Below are the code and all the weights of a small trained network. Each question names an input and a class and asks about switching units off, where a switched-off unit gives its printed mean instead of its output.

import numpy as np


def w(rows, s, z=0):
    codes = np.array(rows[::2]) - 128.0
    scale = np.full(codes.shape[1], s)
    scale[-1] = z or s
    return codes * scale


def f(y):
    return y / 2 * (1 + np.tanh(0.7978845608 * (y + 0.044715 * y**3)))


def log_softmax(a):
    a = a - a.max(-1, keepdims=True)
    return a - np.log(np.exp(a).sum(-1, keepdims=True))


def net(x, mask):
    res = np.array(x, float).reshape(1, 2) / 4 @ E
    y = f(res @ A[0][:, :-1].T + A[0][:, -1])
    res = res + np.where(mask, y, B[0][:, -1]) @ B[0][:, :-1]
    return log_softmax(res[-1] @ U[:, :-1].T + U[:, -1])


A, B = {}, {}
E = w([
[255,149,78],'x0',
[118,9,201],'x1',
],0.0049)
A[0] = w([
[177,174,93,134],'neuron 0',
[213,223,116,168],'neuron 1',
[11,193,102,130],'neuron 2',
[79,105,180,227],'neuron 3',
[103,22,157,251],'neuron 4',
[192,206,88,160],'neuron 5',
[251,165,88,109],'neuron 6',
],0.02,0.0029)
B[0] = w([
[166,185,118,196],'neuron 0',
[175,216,129,246],'neuron 1',
[3,91,161,221],'neuron 2',
[110,55,97,216],'neuron 3',
[43,36,141,254],'neuron 4',
[155,208,150,236],'neuron 5',
[252,96,51,253],'neuron 6',
],0.028,0.0075)
U = w([
[94,177,147,82],'0',
[64,1,115,253],'1',
[227,160,68,6],'2',
],0.0088,0.0013)

Each question gives the input, the list of numbers given to net, and the class t.
The units are the neurons (one row each of A and B). Each row of codes is followed by its name. A weight is (code - 128) times the scale printed after its matrix; where a second scale follows, it is the last column's (A, B and U).
mask holds one flag per neuron, in row order. A switched-off neuron (its flag False) gives its mean, the last column of its row in B, instead of its output. The means were averaged over made-up inputs and are rounded, as every weight is.
A unit's drop is (log p(t) with every unit on - log p(t) with that unit switched off) / (log p(t) with every unit on - log p(t) with every unit switched off).
unit that matters most: the unit with the biggest drop
k most important neurons: the k neurons with the biggest drops, biggest first
drop when u is switched off: that unit's drop, to one decimal
input [-4,-6], class 0: 2 most important neurons => (neuron 4; neuron 3)
input [-1,-6], class 0: 3 most important neurons => (neuron 2; neuron 6; neuron 3)
input [-4,-7], class 0: unit that matters most => neuron 4
input [-6,-8], class 1: 4 most important neurons => (neuron 2; neuron 1; neuron 0; neuron 5)
input [-1,-4], class 0: 2 most important neurons => (neuron 6; neuron 2)
input [-2,-8], class 0: 2 most important neurons => (neuron 2; neuron 6)
input [-1,-2], class 0: 3 most important neurons => (neuron 6; neuron 4; neuron 3)
input [-3,-5], class 0: 3 most important neurons => (neuron 4; neuron 3; neuron 6)
input [-6,-7], class 1: drop when neuron 2 is switched off => 1.7
input [-2,-7], class 0: drop when neuron 6 is switched off => 0.2
